Below are the code and all the weights of a small trained network. Each question names an input and a class and asks about switching units off, where a switched-off unit gives its printed mean instead of its output.

import numpy as np


def w(rows, s, z=0):
    codes = np.array(rows[::2]) - 128.0
    scale = np.full(codes.shape[1], s)
    scale[-1] = z or s
    return codes * scale


def f(y):
    return np.maximum(y, 0)


def log_softmax(a):
    a = a - a.max(-1, keepdims=True)
    return a - np.log(np.exp(a).sum(-1, keepdims=True))


def net(x, mask):
    res = np.array(x, float).reshape(1, 3) / 4 @ E
    y = f(res @ A[0][:, :-1].T + A[0][:, -1])
    res = res + np.where(mask, y, B[0][:, -1]) @ B[0][:, :-1]
    return log_softmax(res[-1] @ U[:, :-1].T + U[:, -1])


A, B = {}, {}
E = w([
[2,185,32,6,73],'x0',
[198,69,83,159,65],'x1',
[108,132,117,182,62],'x2',
],0.009)
A[0] = w([
[125,117,133,68,131,68],'neuron 0',
[154,143,131,174,113,64],'neuron 1',
[157,112,154,169,133,85],'neuron 2',
[116,142,124,176,164,69],'neuron 3',
[89,91,89,82,90,110],'neuron 4',
[162,118,120,195,89,224],'neuron 5',
[208,70,110,179,103,141],'neuron 6',
[251,70,127,124,125,254],'neuron 7',
[85,166,94,94,76,241],'neuron 8',
[120,151,159,153,117,139],'neuron 9',
[129,103,86,125,102,138],'neuron 10',
[126,134,106,70,152,55],'neuron 11',
[71,148,124,96,171,106],'neuron 12',
],0.021,0.0056)
B[0] = w([
[129,155,154,196,154,156],'neuron 0',
[158,147,73,126,88,163],'neuron 1',
[139,72,168,168,154,184],'neuron 2',
[105,128,75,116,121,145],'neuron 3',
[79,140,28,82,127,207],'neuron 4',
[178,146,247,215,94,213],'neuron 5',
[188,215,181,203,36,235],'neuron 6',
[170,94,209,231,195,251],'neuron 7',
[101,39,95,54,165,246],'neuron 8',
[115,95,133,103,122,147],'neuron 9',
[121,156,146,139,12,168],'neuron 10',
[152,119,186,187,138,166],'neuron 11',
[143,145,116,123,70,188],'neuron 12',
],0.013,0.02)
U = w([
[250,162,161,201,79,141],'0',
[1,128,59,41,83,252],'1',
[116,36,149,171,247,54],'2',
],0.0088,0.0026)

Each question gives the input, the list of numbers given to net, and the class t.
The units are the neurons (one row each of A and B). Each row of codes is followed by its name. A weight is (code - 128) times the scale printed after its matrix; where a second scale follows, it is the last column's (A, B and U).
mask holds one flag per neuron, in row order. A switched-off neuron (its flag False) gives its mean, the last column of its row in B, instead of its output. The means were averaged over made-up inputs and are rounded, as every weight is.
A unit's drop is (log p(t) with every unit on - log p(t) with that unit switched off) / (log p(t) with every unit on - log p(t) with every unit switched off).
The circuit of an input: a set's keep is (log p(t) with only the set's units on - log p(t) with every unit switched off) / (log p(t) with every unit on - log p(t) with every unit switched off). Starting from the 12 units with the biggest drops (on a tie, the unit counted first), units are removed one at a time, each time the one whose removal leaves the highest keep (on an exact tie, the one counted first), for as long as the keep stays at least 0.8.
units of the circuit, in order: the units of the circuit, biggest drop first
top k neurons: the k neurons with the biggest drops, biggest first
drop when u is switched off: that unit's drop, to one decimal
input [3,-5,-3], class 1: top neuron	(neuron 7)
input [-2,-6,3], class 1: units of the circuit, in order	(neuron 7; neuron 6)
input [-4,-7,-7], class 2: top 3 neurons	(neuron 6; neuron 5; neuron 10)
input [-5,-7,-8], class 2: top 2 neurons	(neuron 6; neuron 5)
input [-3,-6,3], class 2: top 4 neurons	(neuron 6; neuron 5; neuron 10; neuron 4)
input [0,-3,5], class 2: top 2 neurons	(neuron 6; neuron 4)
input [-3,-5,-4], class 2: top 3 neurons	(neuron 6; neuron 5; neuron 10)
input [3,-4,-8], class 1: top 4 neurons	(neuron 7; neuron 6; neuron 5; neuron 12)
input [3,-3,-8], class 1: top 2 neurons	(neuron 7; neuron 6)
input [2,-4,8], class 1: drop when neuron 7 is switched off	0.1
input [-5,-5,-5], class 2: drop when neuron 6 is switched off	0.6
input [-5,-5,-4], class 2: drop when neuron 6 is switched off	0.6
